((147, 148, 168, 99, 111, 162, 110, 173, 181), (41, 59, 64, 80, 175, 193, 180, 90, 113), (145, 147, 161, 115, 120, 153, 121, 162, 163), (154, 150, 88, 176, 99, 92, 102, 91, 106), (23, 46, 66, 67, 188, 196, 189, 80, 110), (150, 141, 162, 104, 112, 163, 111, 168, 178), (29, 52, 74, 69, 187, 192, 189, 86, 112), (27, 50, 65, 71, 183, 196, 188, 83, 109), (147, 148, 168, 99, 111, 162, 111, 172, 179), (147, 148, 167, 101, 111, 162, 111, 171, 178), (29, 52, 74, 69, 187, 192, 189, 86, 112))
The centre entry: 112
What is the entry just left of 88?
Answer: 150
The entry just right of the centre entry is 163
What is the entry just right of 161?
Answer: 115
What is the entry just right of 71?
Answer: 183
The smallest entry -> 23

Questions about the array below. Indices start at 0.
1) Read off the entry directly above the smallest entry.
2) Read off the entry just left of the smallest entry.
3) Read off the entry at row 0, column 1.
4) Read off the entry directly below -0.22.
5) Read off the maximum.
6) Read off the entry just left of -0.04.
7) Read off the top-left entry.
8) Read off the entry directly above 3.73.
[[0.41, -1.07, 0.43, 4.81, 0.32],
 [1.54, 4.21, 0.52, -1.24, -0.08],
 [-1.26, -2.89, -0.89, -1.52, -0.54],
 [0.78, 2.26, 0.03, -3.29, -0.04],
 [-1.51, -1.42, -0.99, -4.03, -0.59],
 [0.77, 1.60, 0.13, 2.19, -0.22],
 [1.65, 3.18, 0.47, 3.19, -0.02],
 [-2.03, -4.18, 0.79, -0.94, 1.13],
 [-0.83, -2.79, 0.29, 3.73, 0.61]]
1) 3.18
2) -2.03
3) -1.07
4) -0.02
5) 4.81
6) -3.29
7) 0.41
8) -0.94

[55, 91, 62, 65, 60, 36, 50, 41, 31, 92, 66, 60, 84, 14, 68, 91]
The entry just right of 65?
Answer: 60
The entry just right of 55 -> 91
The entry just right of 31 is 92

A = [-357 -847  661  143  264]
The third entry from the left is 661
Find the fifth-last entry.
-357
The entry just left of 661: -847

M = [[4, 3, 3, 5, 7, 6, 7, 3, 3], [3, 1, 4, 4, 6, 5, 6, 2, 2], [5, 5, 5, 4, 4, 4, 4, 4, 5], [5, 5, 7, 3, 3, 3, 4, 5, 6]]
The 1st entry in reading order: 4
Give the minimum.
A: 1

[[71, 21, 14, 72, 64, 36, 41, 54, 70, 61, 27, 31],
 [78, 55, 77, 43, 23, 58, 19, 35, 51, 11, 45, 64],
 [67, 54, 77, 33, 28, 51, 26, 32, 37, 23, 73, 66],
 [64, 35, 69, 23, 79, 29, 76, 47, 11, 83, 72, 63],
 [50, 78, 49, 87, 83, 77, 44, 52, 70, 46, 48, 36],
 [51, 81, 34, 16, 42, 78, 7, 59, 40, 80, 48, 59],
 [73, 26, 43, 24, 47, 18, 59, 25, 59, 25, 71, 13],
 [48, 80, 18, 57, 33, 57, 14, 60, 70, 74, 30, 10],
 [50, 71, 77, 78, 79, 71, 76, 28, 51, 17, 73, 63],
 [75, 42, 37, 85, 55, 25, 39, 54, 44, 81, 42, 39],
 [80, 50, 74, 74, 39, 74, 9, 57, 34, 27, 11, 66],
 [79, 16, 30, 87, 82, 78, 15, 30, 64, 38, 16, 57],
 [64, 30, 44, 50, 74, 33, 74, 60, 55, 83, 38, 46],
 [73, 81, 66, 17, 55, 48, 38, 40, 10, 81, 66, 62],
 [80, 62, 51, 35, 83, 55, 20, 45, 27, 74, 24, 50]]
Read off the bottom entry of the column that holds the smallest entry.
Answer: 20
Read off the 2nd smallest entry.
Answer: 9
Read off the largest entry in the last row.
Answer: 83
The entry in the bottom-left corner is 80
The top-left entry: 71
The 3rd entry on the main diagonal -> 77
The fourth entry from the end, reading row by row is 27
The last entry in the row that holds the smallest entry is 59
The smallest entry in the first row -> 14
The last entry, reading row by row: 50
Read off the entry directly below 31.
Answer: 64
The top-right entry: 31
The entry just right of 9 -> 57
The second entry on the main diagonal is 55
Read off the fifth entry from the end, reading row by row.
Answer: 45
The entry just right of the smallest entry is 59
The 2nd entry in reading order -> 21
Read off the third entry on the diagonal from the top-right corner.
Answer: 23
The entry directly above the smallest entry is 44
The smallest entry in the first column is 48

Read these off the grid that follows. Rows and columns are numbered from 0.
1) Which number is the entry directly below 461?
2) Which number is the smallest entry?
3) Which number is the entry in the bottom-left corner?
4) Which number is the entry at row 1, column 0?
5) Which number is the entry just left of the smallest entry?
6) Which number is the entry directly below 547?
7) Which number is the bottom-right entry?
8) Which number is the entry just left of 772?
[[470 686 221 371 435 635]
 [439 414  90 505 772 604]
 [497 594  71 461 713 698]
 [560 624 333 487 610 637]
 [547 765 376 393 395 646]
 [371 535 143 367 451 562]
 [376 588  50 344 469 618]
 [558 777 332 394 431 678]]
1) 487
2) 50
3) 558
4) 439
5) 588
6) 371
7) 678
8) 505

1.75 -0.46 -0.28 1.92 -1.70
-0.94 -0.75 2.39 -1.79 2.00
-5.36 -3.08 0.83 -4.87 -1.82
The bottom entry of the column that holds the largest entry is 0.83
The last entry in the row that holds the smallest entry -> -1.82
What is the entry in the top-right corner? -1.70
What is the top-left entry? 1.75
What is the bottom entry of the column that holds the smallest entry? -5.36
What is the entry just right of the smallest entry? -3.08
What is the entry directly above -1.82? 2.00
What is the 2nd entry on the main diagonal? -0.75
The entry directly above -5.36 is -0.94

0.14 0.08 0.01 -0.07 -0.73 -0.02 1.13 0.17 5.14 0.33 1.32 0.05
-0.24 -0.10 0.14 0.29 4.14 1.07 3.08 0.08 -1.75 -0.30 -2.36 -0.49
-0.13 -0.30 -1.13 -0.60 -4.30 -0.49 0.54 0.18 5.73 0.38 1.79 0.24
-0.01 -0.01 0.08 0.11 1.30 0.21 -0.06 -0.09 -3.35 -0.25 -1.21 -0.13
0.24 0.08 0.00 -0.02 0.20 0.20 1.13 0.07 0.31 -0.09 -1.07 -0.28
Give the top entry of the column that holds the smallest entry.
A: -0.73
Give the last entry, reading row by row.
A: -0.28
Give the entry in the top-right corner.
A: 0.05
Give the bottom-left entry.
A: 0.24
The third entry on the main diagonal -> -1.13
The top entry of the column that holds the largest entry -> 5.14
The 3rd entry on the diagonal from the top-right corner: 0.38
Give the 4th entry in reading order.
A: -0.07
Give the first entry in reading order.
A: 0.14
Give the last entry of the smallest entry's row.
A: 0.24
Give the bottom entry of the column that holds the smallest entry.
A: 0.20
Give the 2nd entry from the end, reading row by row.
A: -1.07
Give the entry just left of 1.30.
A: 0.11
Give the entry just left of 0.31.
A: 0.07
The minimum -> -4.30
The 3rd smallest entry -> -2.36
Give the entry directly above 0.38.
A: -0.30
Give the entry directly above -1.13.
A: 0.14
Give the smallest entry in the last column.
A: -0.49
The first entry of the smallest entry's row: -0.13
Give the second smallest entry.
A: -3.35
Give the entry just left of the largest entry.
A: 0.18
Give the third largest entry.
A: 4.14
Give the entry just left of the smallest entry.
A: -0.60
Give the entry just left of 1.32.
A: 0.33
Give the fourth entry from the end, reading row by row.
A: 0.31
Give the entry directly above -1.21.
A: 1.79
The entry just right of the smallest entry is -0.49
Give the largest entry.
A: 5.73
Give the entry directly below the smallest entry.
A: 1.30
